Here is a tiny trained network, its code and every weight. The questions are about switching its units off for an input and a class, where a switched-off unit gives its printed mean instead of its output.

import numpy as np


def w(rows, s, z=0):
    codes = np.array(rows[::2]) - 128.0
    scale = np.full(codes.shape[1], s)
    scale[-1] = z or s
    return codes * scale


def norm(h):
    return h / np.sqrt((h * h).mean(-1, keepdims=True) + 1e-5)


def f(y):
    return np.maximum(y, 0)


def log_softmax(a):
    a = a - a.max(-1, keepdims=True)
    return a - np.log(np.exp(a).sum(-1, keepdims=True))


def net(x, mask):
    res = np.array(x, float).reshape(1, 3) / 4 @ E
    u = 0
    for l in range(2):
        y = f(norm(res) @ A[l][:, :-1].T + A[l][:, -1])
        res = res + np.where(mask[u : u + 4], y, B[l][:, -1]) @ B[l][:, :-1]
        u += 4
    return log_softmax(norm(res)[-1] @ U[:, :-1].T + U[:, -1])


A, B = {}, {}
E = w([
[133,99,115,144,72,9,126,133,160],'x0',
[144,171,113,103,198,93,152,153,151],'x1',
[127,107,94,115,162,107,185,105,118],'x2',
],0.016)
A[0] = w([
[65,155,161,119,100,128,42,166,101,126],'0.n0',
[170,162,2,54,143,23,109,170,159,249],'0.n1',
[126,188,187,230,138,121,90,136,79,4],'0.n2',
[145,145,60,118,127,104,188,154,201,149],'0.n3',
],0.0093,0.0028)
B[0] = w([
[142,82,166,165,112,120,151,149,201,183],'0.n0',
[72,98,106,140,117,109,168,170,236,254],'0.n1',
[214,108,253,65,116,189,124,132,176,154],'0.n2',
[112,93,112,150,14,163,80,174,116,191],'0.n3',
],0.012,0.0097)
A[1] = w([
[119,84,60,140,121,101,246,100,170,240],'1.n0',
[182,126,206,181,74,132,86,100,95,177],'1.n1',
[44,123,80,131,116,103,131,141,152,152],'1.n2',
[64,131,112,73,104,76,162,115,89,2],'1.n3',
],0.012,0.0039)
B[1] = w([
[124,99,203,132,84,179,89,148,232,248],'1.n0',
[65,91,131,75,55,132,150,185,142,187],'1.n1',
[113,125,170,36,83,235,5,128,148,205],'1.n2',
[44,92,112,73,135,243,117,231,97,140],'1.n3',
],0.011,0.014)
U = w([
[122,211,88,131,255,171,154,74,6,2],'0',
[138,82,188,197,86,163,54,189,222,254],'1',
],0.0081,0.0039)

Each question gives the input, the list of numbers given to net, and the class t.
The units are the neurons (one row each of A and B). Each row of codes is followed by its name. A weight is (code - 128) times the scale printed after its matrix; where a second scale follows, it is the last column's (A, B and U).
mask holds one flag per neuron, layer by layer. A switched-off neuron (its flag False) gives its mean, the last column of its row in B, instead of its output. The means were averaged over made-up inputs and are rounded, as every weight is.
A unit's drop is (log p(t) with every unit on - log p(t) with that unit switched off) / (log p(t) with every unit on - log p(t) with every unit switched off).
The circuit of an input: a set's keep is (log p(t) with only the set's units on - log p(t) with every unit switched off) / (log p(t) with every unit on - log p(t) with every unit switched off). Starting from all 8 units, units are removed one at a time, each time the one whose removal leaves the highest keep (on an exact tie, the one counted first), for as long as the keep stays at least 0.8.
circuit, biggest first: the units of the circuit, biggest drop first
k most important neurons: the k neurons with the biggest drops, biggest first
k most important neurons of layer l: the k neurons of layer l with the biggest drops, biggest first
drop when u is switched off: that unit's drop, to one decimal
input [-6,2,6], class 0: circuit, biggest first => 0.n1, 0.n0, 1.n2, 1.n0
input [-8,1,6], class 0: most important neuron => 0.n1
input [-8,-8,6], class 0: 3 most important neurons of layer 0 => 0.n1, 0.n0, 0.n3
input [-8,-1,5], class 0: 2 most important neurons => 0.n1, 1.n0
input [-8,-7,3], class 0: 2 most important neurons => 1.n0, 0.n1
input [-6,-3,5], class 0: 3 most important neurons of layer 1 => 1.n0, 1.n2, 1.n1
input [-7,2,0], class 0: 2 most important neurons => 1.n0, 0.n1
input [-7,5,1], class 0: drop when 0.n1 is switched off => 0.3
input [-7,2,-1], class 0: drop when 0.n1 is switched off => 0.1
input [-7,4,1], class 0: drop when 0.n1 is switched off => 0.3
